Below is a small trained network, with its code and all its weights. Each question gives an input and a class and asks what happens when units are switched off, that is, made to give their printed mean instead of their output.

import numpy as np


def w(rows, s, z=0):
    codes = np.array(rows[::2]) - 128.0
    scale = np.full(codes.shape[1], s)
    scale[-1] = z or s
    return codes * scale


def f(y):
    return np.maximum(y, 0)


def log_softmax(a):
    a = a - a.max(-1, keepdims=True)
    return a - np.log(np.exp(a).sum(-1, keepdims=True))


def net(x, mask):
    res = np.array(x, float).reshape(1, 4) / 4 @ E
    y = f(res @ A[0][:, :-1].T + A[0][:, -1])
    res = res + np.where(mask, y, B[0][:, -1]) @ B[0][:, :-1]
    return log_softmax(res[-1] @ U[:, :-1].T + U[:, -1])


A, B = {}, {}
E = w([
[40,147,3,133],'x0',
[47,176,194,94],'x1',
[114,218,136,230],'x2',
[94,65,136,183],'x3',
],0.012)
A[0] = w([
[166,64,150,245,196],'neuron 1',
[93,17,43,87,238],'neuron 2',
[115,200,206,198,174],'neuron 3',
[52,19,42,103,252],'neuron 4',
[144,133,125,220,130],'neuron 5',
[60,68,242,121,138],'neuron 6',
[23,254,151,206,233],'neuron 7',
],0.0078,0.0031)
B[0] = w([
[170,83,102,205,193],'neuron 1',
[65,107,88,140,224],'neuron 2',
[167,172,152,128,201],'neuron 3',
[12,121,55,140,229],'neuron 4',
[195,220,96,179,172],'neuron 5',
[84,156,229,162,189],'neuron 6',
[124,187,126,82,251],'neuron 7',
],0.011,0.012)
U = w([
[75,139,129,147,56],'0',
[183,132,113,37,254],'1',
[73,136,254,154,59],'2',
[100,198,137,93,16],'3',
[128,19,161,191,52],'4',
[154,146,122,211,175],'5',
[12,115,58,124,173],'6',
],0.0097,0.0042)

Each question gives the input, the list of numbers given to net, and the class t.
The units are the neurons (one row each of A and B). Each row of codes is followed by its name. A weight is (code - 128) times the scale printed after its matrix; where a second scale follows, it is the last column's (A, B and U).
mask holds one flag per neuron, in row order. A switched-off neuron (its flag False) gives its mean, the last column of its row in B, instead of its output. The means were averaged over made-up inputs and are rounded, as every weight is.
A unit's drop is (log p(t) with every unit on - log p(t) with that unit switched off) / (log p(t) with every unit on - log p(t) with every unit switched off).
The circuit of an input: a set's keep is (log p(t) with only the set's units on - log p(t) with every unit switched off) / (log p(t) with every unit on - log p(t) with every unit switched off). Starting from all 7 units, units are removed one at a time, each time the one whose removal leaves the highest keep (on an exact tie, the one counted first), for as long as the keep stays at least 0.8.
units of the circuit, in order: the units of the circuit, biggest drop first
top k neurons: the k neurons with the biggest drops, biggest first
drop of u: that unit's drop, to one decimal
input [-6,8,-8,-7], class 2: units of the circuit, in order => [neuron 6]
input [-3,5,-7,-6], class 2: units of the circuit, in order => [neuron 6; neuron 7]
input [-4,-4,-7,1], class 6: top 2 neurons => [neuron 2; neuron 4]
input [-2,-4,1,-7], class 1: top 2 neurons => [neuron 4; neuron 6]
input [0,-4,0,5], class 4: top 2 neurons => [neuron 1; neuron 7]
input [-2,-4,-2,5], class 4: units of the circuit, in order => [neuron 1; neuron 7]
input [-6,0,3,8], class 5: top 2 neurons => [neuron 1; neuron 5]
input [-1,2,-1,-2], class 2: units of the circuit, in order => [neuron 4; neuron 5]
input [-8,-6,-2,-1], class 4: units of the circuit, in order => [neuron 7; neuron 1]
input [-7,-3,-3,-3], class 4: top 3 neurons => [neuron 7; neuron 3; neuron 5]
input [-4,-5,-8,7], class 6: top 3 neurons => [neuron 4; neuron 2; neuron 3]
input [3,-2,6,-3], class 3: top 2 neurons => [neuron 7; neuron 1]
input [0,-1,0,1], class 4: top 2 neurons => [neuron 7; neuron 4]
input [6,-6,8,4], class 5: units of the circuit, in order => [neuron 5]
input [-8,-7,-2,-5], class 4: drop of neuron 7 => 0.9
input [-2,-4,3,-6], class 1: drop of neuron 4 => 0.5
input [0,3,4,-3], class 3: drop of neuron 7 => 0.3
